Here is a tiny trained network, its code and every weight. The questions are about switching its units off for an input and a target symbol, where a switched-off unit gives its printed mean instead of its output.

import numpy as np


def w(rows, s, z=0):
    codes = np.array(rows[::2]) - 128.0
    scale = np.full(codes.shape[1], s)
    scale[-1] = z or s
    return codes * scale


def norm(h):
    return h / np.sqrt((h * h).mean(-1, keepdims=True) + 1e-5)


def f(y):
    return np.maximum(y, 0)


def softmax(a):
    e = np.exp(a - a.max(-1, keepdims=True))
    return e / e.sum(-1, keepdims=True)


def log_softmax(a):
    a = a - a.max(-1, keepdims=True)
    return a - np.log(np.exp(a).sum(-1, keepdims=True))


def net(x, mask):
    ids = ['ΓΔΛΠΣαζμφψ'.index(c) for c in x.split()]
    T = len(ids)
    res = E[ids] + P[:T]
    r = norm(res)
    for j in range(3):
        rows = slice(3 * j, 3 * j + 3)
        q, k, v = (r @ M[0][rows].T for M in (Q, K, V))
        z = softmax(np.where(np.tri(T) > 0, q @ k.T / 3**0.5, -1e9)) @ v
        o = O[0][rows]
        res = res + np.where(mask[j], z, o[:, -1]) @ o[:, :-1]
    y = f(norm(res) @ A[0][:, :-1].T + A[0][:, -1])
    res = res + np.where(mask[3:11], y, B[0][:, -1]) @ B[0][:, :-1]
    return log_softmax(norm(res)[-1] @ U[:, :-1].T + U[:, -1])


Q, K, V, O, A, B = {}, {}, {}, {}, {}, {}
E = w([
[145,145,106],'Γ',
[121,170,162],'Δ',
[175,129,87],'Λ',
[159,148,121],'Π',
[118,254,234],'Σ',
[179,118,67],'α',
[150,212,162],'ζ',
[155,128,62],'μ',
[185,131,112],'φ',
[115,239,181],'ψ',
],0.0091)
P = w([
[90,127,147],'0',
[49,115,171],'1',
[224,129,132],'2',
[108,139,180],'3',
[96,255,151],'4',
[102,133,184],'5',
[101,71,58],'6',
],0.0067)
Q[0] = w([
[85,90,77],'head 0',
[112,71,158],'head 0',
[46,254,183],'head 0',
[147,41,141],'head 1',
[103,99,181],'head 1',
[150,138,135],'head 1',
[128,106,128],'head 2',
[133,187,112],'head 2',
[121,93,65],'head 2',
],0.0097)
K[0] = w([
[101,109,49],'head 0',
[215,118,166],'head 0',
[3,10,204],'head 0',
[101,121,179],'head 1',
[62,38,93],'head 1',
[215,127,155],'head 1',
[25,137,148],'head 2',
[194,164,157],'head 2',
[123,174,158],'head 2',
],0.0074)
V[0] = w([
[138,127,153],'head 0',
[211,56,177],'head 0',
[113,102,43],'head 0',
[238,121,83],'head 1',
[113,1,63],'head 1',
[103,103,160],'head 1',
[126,80,116],'head 2',
[153,36,115],'head 2',
[118,104,104],'head 2',
],0.0067)
O[0] = w([
[132,92,159,138],'head 0',
[21,17,157,155],'head 0',
[93,201,2,92],'head 0',
[22,87,125,254],'head 1',
[191,154,181,6],'head 1',
[187,140,87,76],'head 1',
[161,105,216,89],'head 2',
[156,146,87,85],'head 2',
[181,112,97,100],'head 2',
],0.0036,0.0031)
A[0] = w([
[187,54,92,35],'neuron 0',
[210,62,97,4],'neuron 1',
[34,254,165,212],'neuron 2',
[161,63,88,38],'neuron 3',
[105,35,160,130],'neuron 4',
[228,121,132,21],'neuron 5',
[33,51,105,46],'neuron 6',
[72,86,103,100],'neuron 7',
],0.0054,0.0022)
B[0] = w([
[24,121,105,154],'neuron 0',
[76,124,118,149],'neuron 1',
[124,64,254,253],'neuron 2',
[75,97,105,151],'neuron 3',
[202,117,84,193],'neuron 4',
[101,230,230,143],'neuron 5',
[150,190,124,193],'neuron 6',
[170,193,126,172],'neuron 7',
],0.0059,0.0041)
U = w([
[86,141,168,70],'Γ',
[254,32,149,142],'Δ',
[121,114,158,45],'Λ',
[249,243,110,60],'Π',
[22,12,145,252],'Σ',
[150,216,84,141],'α',
[106,123,152,64],'ζ',
[109,154,151,100],'μ',
[9,248,97,90],'φ',
[101,157,134,115],'ψ',
],0.0086,0.0031)

Each question gives the input, a string of symbols that net reads in full, and the target symbol t.
The units are the heads (3 rows each of Q, K, V and O) and the neurons (one row each of A and B). Each row of codes is followed by its name. A weight is (code - 128) times the scale printed after its matrix; where a second scale follows, it is the last column's (O, A, B and U).
mask holds one flag per unit, heads first, then neurons. A switched-off unit (its flag False) gives its mean, the last column of its rows in O or B, instead of its output. The means were averaged over made-up inputs and are rounded, as every weight is.
A unit's drop is (log p(t) with every unit on - log p(t) with that unit switched off) / (log p(t) with every unit on - log p(t) with every unit switched off).
The circuit of an input: a set's keep is (log p(t) with only the set's units on - log p(t) with every unit switched off) / (log p(t) with every unit on - log p(t) with every unit switched off). Starting from all 11 units, units are removed one at a time, each time the one whose removal leaves the highest keep (on an exact tie, the one counted first), for as long as the keep stays at least 0.8.
circuit, biggest first: the units of the circuit, biggest drop first
unit that matters most: the unit with the biggest drop
which heads matter: for each layer, one digit per head in row order, 1 if its drop is at least 0.15 and else 0, layers parted by /
drop when u is switched off: that unit's drop, to one decimal
input φ μ Π, target Σ: which heads matter : 110
input φ μ φ ψ Δ μ, target φ: circuit, biggest first : head 0
input φ φ Γ, target Σ: circuit, biggest first : head 0; neuron 0
input Λ α Γ, target φ: which heads matter : 000
input φ φ φ Γ φ Λ, target Π: which heads matter : 000
input φ Σ α, target Σ: which heads matter : 100
input Λ Λ φ, target φ: which heads matter : 100
input φ φ φ ζ φ φ, target Δ: circuit, biggest first : neuron 4; head 0; neuron 2
input ψ φ Λ φ φ φ ψ, target Σ: which heads matter : 000
input φ φ μ, target Σ: which heads matter : 100
input Λ φ Δ φ φ, target Σ: drop when neuron 5 is switched off : 0.0
input φ ζ φ, target Σ: drop when neuron 0 is switched off : 0.3
input Λ α ψ ζ φ φ, target Δ: drop when neuron 0 is switched off : 0.0
input Λ Σ ζ Λ, target Π: unit that matters most : neuron 6
